[[72 75  7 -1 -1]
 [-5 -4  5 44 93]
 [-5  5 -3 12 99]]
=>
[[-5  5 -3 12 99]
 [-5 -4  5 44 93]
 [72 75  7 -1 -1]]

[[  -2    5   -4   55  -78  -49]
 [   5    2    5   53  -37  -37]
 [  28   -9   19   35  -30  -31]
 [ -16   -2   52   63   13  -57]
 [ -23    2   11   26  -60  -40]
 [ -27   17   64    7  -13  -47]
 [  17   17  -28   31 -109  -29]
 [  -7  -10   42   26  -34  -21]
 [  17   23   51   37  -16  -67]
 [   2  -16   81   40   36  -41]]
=>
[[  17   17  -28   31 -109  -29]
 [  -2    5   -4   55  -78  -49]
 [   5    2    5   53  -37  -37]
 [ -23    2   11   26  -60  -40]
 [  28   -9   19   35  -30  -31]
 [  -7  -10   42   26  -34  -21]
 [  17   23   51   37  -16  -67]
 [ -16   -2   52   63   13  -57]
 [ -27   17   64    7  -13  -47]
 [   2  -16   81   40   36  -41]]

[[-13  69 -43   4]
 [ -2  13   7 -86]
 [-88  15   0 -29]]
=>
[[-13  69 -43   4]
 [-88  15   0 -29]
 [ -2  13   7 -86]]

[[ 41  28 -37  -6  35 -35 -26 -51]
 [ 41  35 -38 -19  16 -27 -32 -34]
 [-43 -29  37  13 -22  30  27  39]
 [-42 -34  36   5 -30  30  23  45]
 [-29  59  18  -9  23  54  54 -55]
 [ 26 -33 -24   9 -10 -47 -73  38]
 [-40 -39  43  19 -21 -13  92   3]
 [ 53  15 -45 -18   8 -10 -89   8]
 [-48  -7  50  10  12   1  78 -15]]
=>
[[ 53  15 -45 -18   8 -10 -89   8]
 [ 41  35 -38 -19  16 -27 -32 -34]
 [ 41  28 -37  -6  35 -35 -26 -51]
 [ 26 -33 -24   9 -10 -47 -73  38]
 [-29  59  18  -9  23  54  54 -55]
 [-42 -34  36   5 -30  30  23  45]
 [-43 -29  37  13 -22  30  27  39]
 [-40 -39  43  19 -21 -13  92   3]
 [-48  -7  50  10  12   1  78 -15]]

[[ -3  -2  -3  -6   1  14   0 -10  14  16 -17]
 [-97  42 -36   8   4  33  -5   8  22  36  38]
 [ -4   0  -6  -1   2  13  -4  -7  17  12   1]
 [ -1  -1  -4   0  -4  15   1 -14  13  14  37]]
=>
[[-97  42 -36   8   4  33  -5   8  22  36  38]
 [ -4   0  -6  -1   2  13  -4  -7  17  12   1]
 [ -1  -1  -4   0  -4  15   1 -14  13  14  37]
 [ -3  -2  -3  -6   1  14   0 -10  14  16 -17]]

[[ -6   9 -73  53  19  29  58]
 [  9 -10   6  34  54   7 -13]
 [  6  11 -20  -8 -20  -7  37]
 [-63 -69  13  70  38  49 -91]
 [-20  32  -3 -63  21  32  11]
 [-49  21  68 -12  25 -19 -50]
 [-31  93  58 -44  66  -9  19]
 [-12 -12  67  49   7   0  49]
 [-32  64 -63 -62 -73 -37  13]
 [ 25 -42 -48  37  68 -63   7]]
=>
[[ -6   9 -73  53  19  29  58]
 [-32  64 -63 -62 -73 -37  13]
 [ 25 -42 -48  37  68 -63   7]
 [  6  11 -20  -8 -20  -7  37]
 [-20  32  -3 -63  21  32  11]
 [  9 -10   6  34  54   7 -13]
 [-63 -69  13  70  38  49 -91]
 [-31  93  58 -44  66  -9  19]
 [-12 -12  67  49   7   0  49]
 [-49  21  68 -12  25 -19 -50]]

[[-12 -16 -21 -21 -19 -18 -20 -17 -24 -16 -20]
 [-49 -54   2  -8   0  -5 -50 -10 -20 -20 -10]
 [ 28  18  29  -1  -4  16  16   1   7  21  13]
 [-15 -16 -22 -18 -19 -19 -18 -17 -21 -18 -18]
 [-13 -12 -19 -19 -19 -20 -19 -16 -19 -16 -20]
 [ 49  41 -17 -35 -48 -21  26 -29 -22   4 -19]
 [ 43 -24  50 -90 -92   0 -41 -71 -81  20 -23]
 [-88 -76  13   6  16  -3 -78   0  -4 -28  -9]]
=>
[[-15 -16 -22 -18 -19 -19 -18 -17 -21 -18 -18]
 [-12 -16 -21 -21 -19 -18 -20 -17 -24 -16 -20]
 [-13 -12 -19 -19 -19 -20 -19 -16 -19 -16 -20]
 [ 49  41 -17 -35 -48 -21  26 -29 -22   4 -19]
 [-49 -54   2  -8   0  -5 -50 -10 -20 -20 -10]
 [-88 -76  13   6  16  -3 -78   0  -4 -28  -9]
 [ 28  18  29  -1  -4  16  16   1   7  21  13]
 [ 43 -24  50 -90 -92   0 -41 -71 -81  20 -23]]

[[ 25   2  10  35 -50   5   6 -14 -63  52]
 [-19 -26   6 -46  25 -30   2  32 -28  22]
 [ -4  38  -7 -34   1  -3  15  20  -8  96]
 [-20  27 -45 -65 -33  16  17  24  17  67]
 [  8   3  23 -43 -30  15  22 -26 -39  25]]
=>
[[-20  27 -45 -65 -33  16  17  24  17  67]
 [ -4  38  -7 -34   1  -3  15  20  -8  96]
 [-19 -26   6 -46  25 -30   2  32 -28  22]
 [ 25   2  10  35 -50   5   6 -14 -63  52]
 [  8   3  23 -43 -30  15  22 -26 -39  25]]
